Here is a tiny trained network, its code and every weight. The questions are about switching its units off for an input and a target symbol, where a switched-off unit gives its printed mean instead of its output.

import numpy as np


def w(rows, s, z=0):
    codes = np.array(rows[::2]) - 128.0
    scale = np.full(codes.shape[1], s)
    scale[-1] = z or s
    return codes * scale


def f(y):
    return np.maximum(y, 0)


def softmax(a):
    e = np.exp(a - a.max(-1, keepdims=True))
    return e / e.sum(-1, keepdims=True)


def log_softmax(a):
    a = a - a.max(-1, keepdims=True)
    return a - np.log(np.exp(a).sum(-1, keepdims=True))


def net(x, mask):
    ids = ['ΓΠΨζητ'.index(c) for c in x.split()]
    T = len(ids)
    res = E[ids] + P[:T]
    u = 0
    for l in range(3):
        q, k, v = (res @ M[l].T for M in (Q, K, V))
        z = softmax(np.where(np.tri(T) > 0, q @ k.T / 4**0.5, -1e9)) @ v
        res = res + np.where(mask[u], z, O[l][:, -1]) @ O[l][:, :-1]
        u += 1
        y = f(res @ A[l][:, :-1].T + A[l][:, -1])
        res = res + np.where(mask[u : u + 8], y, B[l][:, -1]) @ B[l][:, :-1]
        u += 8
    return log_softmax(res[-1] @ U[:, :-1].T + U[:, -1])


Q, K, V, O, A, B = {}, {}, {}, {}, {}, {}
E = w([
[153,122,112],'Γ',
[129,27,109],'Π',
[147,112,113],'Ψ',
[175,250,148],'ζ',
[171,182,121],'η',
[5,227,241],'τ',
],0.014)
P = w([
[165,130,93],'0',
[172,124,116],'1',
[184,123,142],'2',
[193,127,168],'3',
[194,135,191],'4',
[157,153,162],'5',
[139,158,106],'6',
[132,150,52],'7',
[121,130,20],'8',
[102,109,8],'9',
],0.014)
Q[0] = w([
[229,144,121],'0.h0',
[85,154,122],'0.h0',
[85,122,10],'0.h0',
[95,151,93],'0.h0',
],0.013)
K[0] = w([
[103,214,197],'0.h0',
[55,114,61],'0.h0',
[65,221,2],'0.h0',
[23,142,40],'0.h0',
],0.0079)
V[0] = w([
[201,53,240],'0.h0',
[154,191,225],'0.h0',
[154,108,159],'0.h0',
[32,254,142],'0.h0',
],0.0076)
O[0] = w([
[77,123,1,131],'0.h0',
[146,90,175,251],'0.h0',
[118,132,122,136],'0.h0',
[128,75,192,189],'0.h0',
],0.011,0.0029)
A[0] = w([
[93,137,172,2],'0.n0',
[1,11,122,119],'0.n1',
[8,189,125,174],'0.n2',
[54,65,77,220],'0.n3',
[86,195,182,127],'0.n4',
[161,238,110,50],'0.n5',
[217,179,62,116],'0.n6',
[177,183,130,72],'0.n7',
],0.0097,0.0043)
B[0] = w([
[113,184,125,155],'0.n0',
[193,141,54,172],'0.n1',
[203,107,238,251],'0.n2',
[254,137,144,201],'0.n3',
[191,64,192,249],'0.n4',
[74,188,140,217],'0.n5',
[127,176,187,253],'0.n6',
[117,184,92,177],'0.n7',
],0.0088,0.0046)
Q[1] = w([
[242,253,167],'1.h0',
[33,89,11],'1.h0',
[16,114,47],'1.h0',
[186,3,107],'1.h0',
],0.0056)
K[1] = w([
[236,117,67],'1.h0',
[1,96,118],'1.h0',
[59,153,128],'1.h0',
[174,109,164],'1.h0',
],0.0091)
V[1] = w([
[254,94,109],'1.h0',
[154,89,121],'1.h0',
[94,123,130],'1.h0',
[107,108,203],'1.h0',
],0.0089)
O[1] = w([
[3,70,66,253],'1.h0',
[116,175,70,147],'1.h0',
[96,162,131,90],'1.h0',
[149,184,126,134],'1.h0',
],0.0076,0.013)
A[1] = w([
[74,189,86,58],'1.n0',
[117,190,203,113],'1.n1',
[113,177,85,217],'1.n2',
[172,125,98,34],'1.n3',
[125,94,56,36],'1.n4',
[174,199,110,97],'1.n5',
[254,74,86,180],'1.n6',
[230,100,101,2],'1.n7',
],0.0097,0.0042)
B[1] = w([
[158,38,162,162],'1.n0',
[45,144,186,255],'1.n1',
[76,120,57,197],'1.n2',
[113,78,160,140],'1.n3',
[96,255,119,191],'1.n4',
[181,237,98,151],'1.n5',
[139,29,175,227],'1.n6',
[35,146,157,152],'1.n7',
],0.0078,0.0062)
Q[2] = w([
[247,89,155],'2.h0',
[103,211,144],'2.h0',
[72,148,81],'2.h0',
[136,253,125],'2.h0',
],0.013)
K[2] = w([
[155,193,235],'2.h0',
[2,141,140],'2.h0',
[158,111,59],'2.h0',
[105,239,135],'2.h0',
],0.0076)
V[2] = w([
[114,67,91],'2.h0',
[190,171,136],'2.h0',
[168,79,114],'2.h0',
[5,146,179],'2.h0',
],0.011)
O[2] = w([
[209,182,132,140],'2.h0',
[64,169,50,69],'2.h0',
[202,220,77,116],'2.h0',
[146,2,127,244],'2.h0',
],0.0085,0.011)
A[2] = w([
[140,172,238,1],'2.n0',
[141,62,122,65],'2.n1',
[64,94,151,95],'2.n2',
[100,150,38,48],'2.n3',
[116,160,80,42],'2.n4',
[161,90,137,205],'2.n5',
[169,127,201,102],'2.n6',
[253,81,131,171],'2.n7',
],0.012,0.0075)
B[2] = w([
[152,92,81,191],'2.n0',
[215,141,96,218],'2.n1',
[155,169,118,249],'2.n2',
[195,191,189,142],'2.n3',
[116,105,254,133],'2.n4',
[76,134,86,230],'2.n5',
[127,124,86,205],'2.n6',
[99,115,170,227],'2.n7',
],0.012,0.015)
U = w([
[246,207,85,172],'Γ',
[80,145,26,252],'Π',
[164,149,131,95],'Ψ',
[170,121,182,19],'ζ',
[121,87,229,71],'η',
[167,98,139,134],'τ',
],0.013,0.0042)

Each question gives the input, a string of symbols that net reads in full, and the target symbol t.
The units are the heads (4 rows each of Q, K, V and O) and the neurons (one row each of A and B). Each row of codes is followed by its name. A weight is (code - 128) times the scale printed after its matrix; where a second scale follows, it is the last column's (O, A, B and U).
mask holds one flag per unit, layer by layer, with each layer's heads first. A switched-off unit (its flag False) gives its mean, the last column of its rows in O or B, instead of its output. The means were averaged over made-up inputs and are rounded, as every weight is.
A unit's drop is (log p(t) with every unit on - log p(t) with that unit switched off) / (log p(t) with every unit on - log p(t) with every unit switched off).
The circuit of an input: a set's keep is (log p(t) with only the set's units on - log p(t) with every unit switched off) / (log p(t) with every unit on - log p(t) with every unit switched off). Starting from the 12 units with the biggest drops (on a tie, the unit counted first), units are removed one at a time, each time the one whose removal leaves the highest keep (on an exact tie, the one counted first), for as long as the keep stays at least 0.8.
units of the circuit, in order: the units of the circuit, biggest drop first
most important unit: the unit with the biggest drop
top k neurons: the k neurons with the biggest drops, biggest first
k most important neurons of layer l: the k neurons of layer l with the biggest drops, biggest first
input Γ η ζ η Γ Ψ Ψ Ψ Π η, target Γ: units of the circuit, in order	[2.h0]
input Π η τ η, target η: units of the circuit, in order	[2.n7 0.h0]
input ζ τ η Ψ Ψ Π, target Π: 2 most important neurons of layer 1	[1.n4 1.n6]
input η η Γ Ψ η η Π Π, target Γ: top 2 neurons	[1.n1 0.n1]
input Π Ψ Γ, target Π: top 3 neurons	[1.n4 0.n3 2.n1]
input Γ ζ Γ, target η: 4 most important neurons of layer 0	[0.n5 0.n7 0.n0 0.n2]
input η ζ η Ψ, target Π: units of the circuit, in order	[2.h0 0.h0]
input τ τ Π η η Γ τ Ψ, target η: 4 most important neurons of layer 2	[2.n7 2.n1 2.n2 2.n0]
input Γ η τ Ψ η Ψ ζ, target Π: units of the circuit, in order	[0.n5 2.h0]
input η Γ η Ψ Π, target Π: top 3 neurons	[1.n4 1.n6 1.n7]
input ζ Γ Ψ Ψ, target Γ: 2 most important neurons of layer 1	[1.n1 1.n2]
input η ζ Π η Π ζ, target Π: 2 most important neurons of layer 1	[1.n4 1.n2]
input Ψ Γ Ψ τ Ψ τ Ψ ζ, target τ: top 2 neurons	[2.n1 1.n1]
input Γ Ψ Ψ η, target Π: most important unit	0.n6
input Ψ Ψ Γ, target Γ: top 4 neurons	[1.n1 2.n3 2.n7 0.n2]
input Π Γ Π Π, target Γ: top 2 neurons	[1.n1 2.n3]
input η τ ζ ζ Ψ Π τ, target Γ: 4 most important neurons of layer 2	[2.n0 2.n7 2.n5 2.n6]
input η τ ζ Γ η τ ζ Ψ, target τ: 2 most important neurons of layer 1	[1.n1 1.n2]
input η τ τ τ Ψ η η τ Γ ζ, target τ: units of the circuit, in order	[0.h0 2.n1 2.h0]
input Γ Γ ζ Γ Ψ Γ τ η τ Γ, target τ: most important unit	0.h0
input Ψ η Ψ η τ Π Ψ, target Γ: 2 most important neurons of layer 1	[1.n1 1.n6]
input Γ η Γ η η, target Π: units of the circuit, in order	[2.h0 0.h0 2.n1]
input Γ Ψ ζ η ζ ζ τ ζ Ψ τ, target τ: top 3 neurons	[2.n1 0.n2 1.n1]
input ζ Π τ Γ, target η: top 3 neurons	[2.n7 2.n2 1.n4]
